Below are the code and all the weights of a small trained network. Each question names an input and a class and asks about switching units off, where a switched-off unit gives its printed mean instead of its output.

import numpy as np


def w(rows, s, z=0):
    codes = np.array(rows[::2]) - 128.0
    scale = np.full(codes.shape[1], s)
    scale[-1] = z or s
    return codes * scale


def norm(h):
    return h / np.sqrt((h * h).mean(-1, keepdims=True) + 1e-5)


def f(y):
    return y / 2 * (1 + np.tanh(0.7978845608 * (y + 0.044715 * y**3)))


def log_softmax(a):
    a = a - a.max(-1, keepdims=True)
    return a - np.log(np.exp(a).sum(-1, keepdims=True))


def net(x, mask):
    res = np.array(x, float).reshape(1, 2) / 4 @ E
    u = 0
    for l in range(4):
        y = f(norm(res) @ A[l][:, :-1].T + A[l][:, -1])
        res = res + np.where(mask[u : u + 5], y, B[l][:, -1]) @ B[l][:, :-1]
        u += 5
    return log_softmax(norm(res)[-1] @ U[:, :-1].T + U[:, -1])


A, B = {}, {}
E = w([
[141,137,121,115,116,156,124,73,93,86],'x0',
[144,131,126,134,118,155,109,151,132,7],'x1',
],0.019)
A[0] = w([
[247,141,26,113,130,226,120,137,90,124,125],'L0N1',
[238,153,68,84,85,142,50,132,122,167,116],'L0N2',
[199,98,84,2,128,163,86,134,98,54,5],'L0N3',
[75,184,61,116,138,42,79,228,146,120,110],'L0N4',
[175,115,102,68,91,176,121,67,87,133,82],'L0N5',
],0.0055,0.0023)
B[0] = w([
[190,226,249,237,207,127,103,224,174,174,211],'L0N1',
[7,155,72,92,64,170,204,240,196,206,136],'L0N2',
[115,199,254,28,70,115,4,98,83,27,253],'L0N3',
[194,101,119,75,135,160,52,206,175,166,237],'L0N4',
[195,77,193,142,128,45,17,186,127,132,216],'L0N5',
],0.0067,0.003)
A[1] = w([
[138,135,153,140,105,40,89,88,75,118,102],'L1N1',
[85,103,199,122,103,246,75,85,155,51,72],'L1N2',
[149,150,155,106,27,83,236,175,134,88,4],'L1N3',
[176,255,75,63,105,144,146,87,68,121,102],'L1N4',
[140,115,127,153,128,141,144,135,93,64,228],'L1N5',
],0.0081,0.0022)
B[1] = w([
[114,121,78,213,132,56,215,220,139,140,178],'L1N1',
[9,233,44,100,92,183,72,122,47,208,254],'L1N2',
[250,189,191,168,247,47,123,136,223,167,118],'L1N3',
[228,102,241,174,130,77,111,249,192,123,163],'L1N4',
[149,193,179,254,116,25,125,113,113,242,184],'L1N5',
],0.0068,0.0065)
A[2] = w([
[90,254,157,114,59,193,156,138,123,74,67],'L2N1',
[28,111,105,125,155,126,161,44,173,180,158],'L2N2',
[221,137,154,169,110,119,62,183,158,190,252],'L2N3',
[46,138,91,77,104,132,218,142,80,149,123],'L2N4',
[101,173,127,175,190,80,194,138,109,32,183],'L2N5',
],0.009,0.0027)
B[2] = w([
[171,150,203,145,93,168,117,173,76,154,207],'L2N1',
[147,138,58,176,123,132,51,98,139,100,195],'L2N2',
[115,100,130,117,116,150,155,94,121,76,246],'L2N3',
[91,136,88,163,217,167,90,134,144,123,160],'L2N4',
[159,115,148,165,136,121,72,6,56,227,146],'L2N5',
],0.013,0.012)
A[3] = w([
[127,130,98,103,112,145,131,122,136,119,221],'L3N1',
[165,137,88,204,131,163,39,158,104,113,253],'L3N2',
[182,121,140,116,163,125,133,237,180,139,187],'L3N3',
[127,233,141,100,95,96,10,44,116,145,237],'L3N4',
[232,254,199,213,124,168,36,125,164,106,117],'L3N5',
],0.0085,0.00031)
B[3] = w([
[97,221,98,152,227,70,185,211,201,85,131],'L3N1',
[68,136,60,135,216,74,76,141,54,237,227],'L3N2',
[93,146,204,63,31,170,184,89,119,67,139],'L3N3',
[51,122,147,46,66,140,165,255,205,37,227],'L3N4',
[136,209,132,73,31,137,70,130,76,249,254],'L3N5',
],0.0085,0.011)
U = w([
[98,95,49,186,212,116,65,102,165,186,153],'0',
[89,79,149,56,99,164,208,163,204,76,145],'1',
[219,191,139,156,207,74,211,145,151,120,19],'2',
[201,66,161,213,93,81,254,44,92,124,131],'3',
[238,161,148,130,204,94,156,108,151,120,3],'4',
[216,193,156,143,198,72,176,98,175,117,10],'5',
[112,196,168,96,63,141,97,165,63,157,156],'6',
],0.018,0.012)

Each question gives the input, the list of numbers given to net, and the class t.
The units are the neurons (one row each of A and B). Each row of codes is followed by its name. A weight is (code - 128) times the scale printed after its matrix; where a second scale follows, it is the last column's (A, B and U).
mask holds one flag per neuron, layer by layer. A switched-off neuron (its flag False) gives its mean, the last column of its row in B, instead of its output. The means were averaged over made-up inputs and are rounded, as every weight is.
A unit's drop is (log p(t) with every unit on - log p(t) with that unit switched off) / (log p(t) with every unit on - log p(t) with every unit switched off).
unit that matters most: the unit with the biggest drop
top k neurons: the k neurons with the biggest drops, biggest first
top k neurons in layer l: the k neurons of layer l with the biggest drops, biggest first
drop when u is switched off: that unit's drop, to one decimal
input [1,-1], class 0: top 3 neurons in layer 1 -> L1N4; L1N5; L1N1
input [5,-3], class 3: unit that matters most -> L1N2
input [-8,6], class 1: top 3 neurons -> L0N4; L2N2; L2N1
input [-1,0], class 1: top 3 neurons -> L1N2; L2N2; L0N4
input [-4,3], class 1: top 3 neurons -> L0N4; L0N3; L2N2
input [-5,-1], class 1: top 2 neurons -> L1N2; L0N4
input [-7,5], class 1: top 2 neurons -> L0N4; L2N1
input [7,-6], class 3: top 2 neurons -> L1N2; L1N4
input [5,-4], class 3: top 2 neurons -> L1N2; L3N4
input [8,-7], class 3: top 2 neurons in layer 3 -> L3N2; L3N5
input [2,-2], class 0: drop when L1N4 is switched off -> 0.8
input [6,-4], class 3: drop when L3N4 is switched off -> 0.2
input [4,-2], class 3: drop when L1N2 is switched off -> 0.4
input [0,-1], class 0: unit that matters most -> L0N3
input [-3,2], class 1: drop when L2N2 is switched off -> 0.1
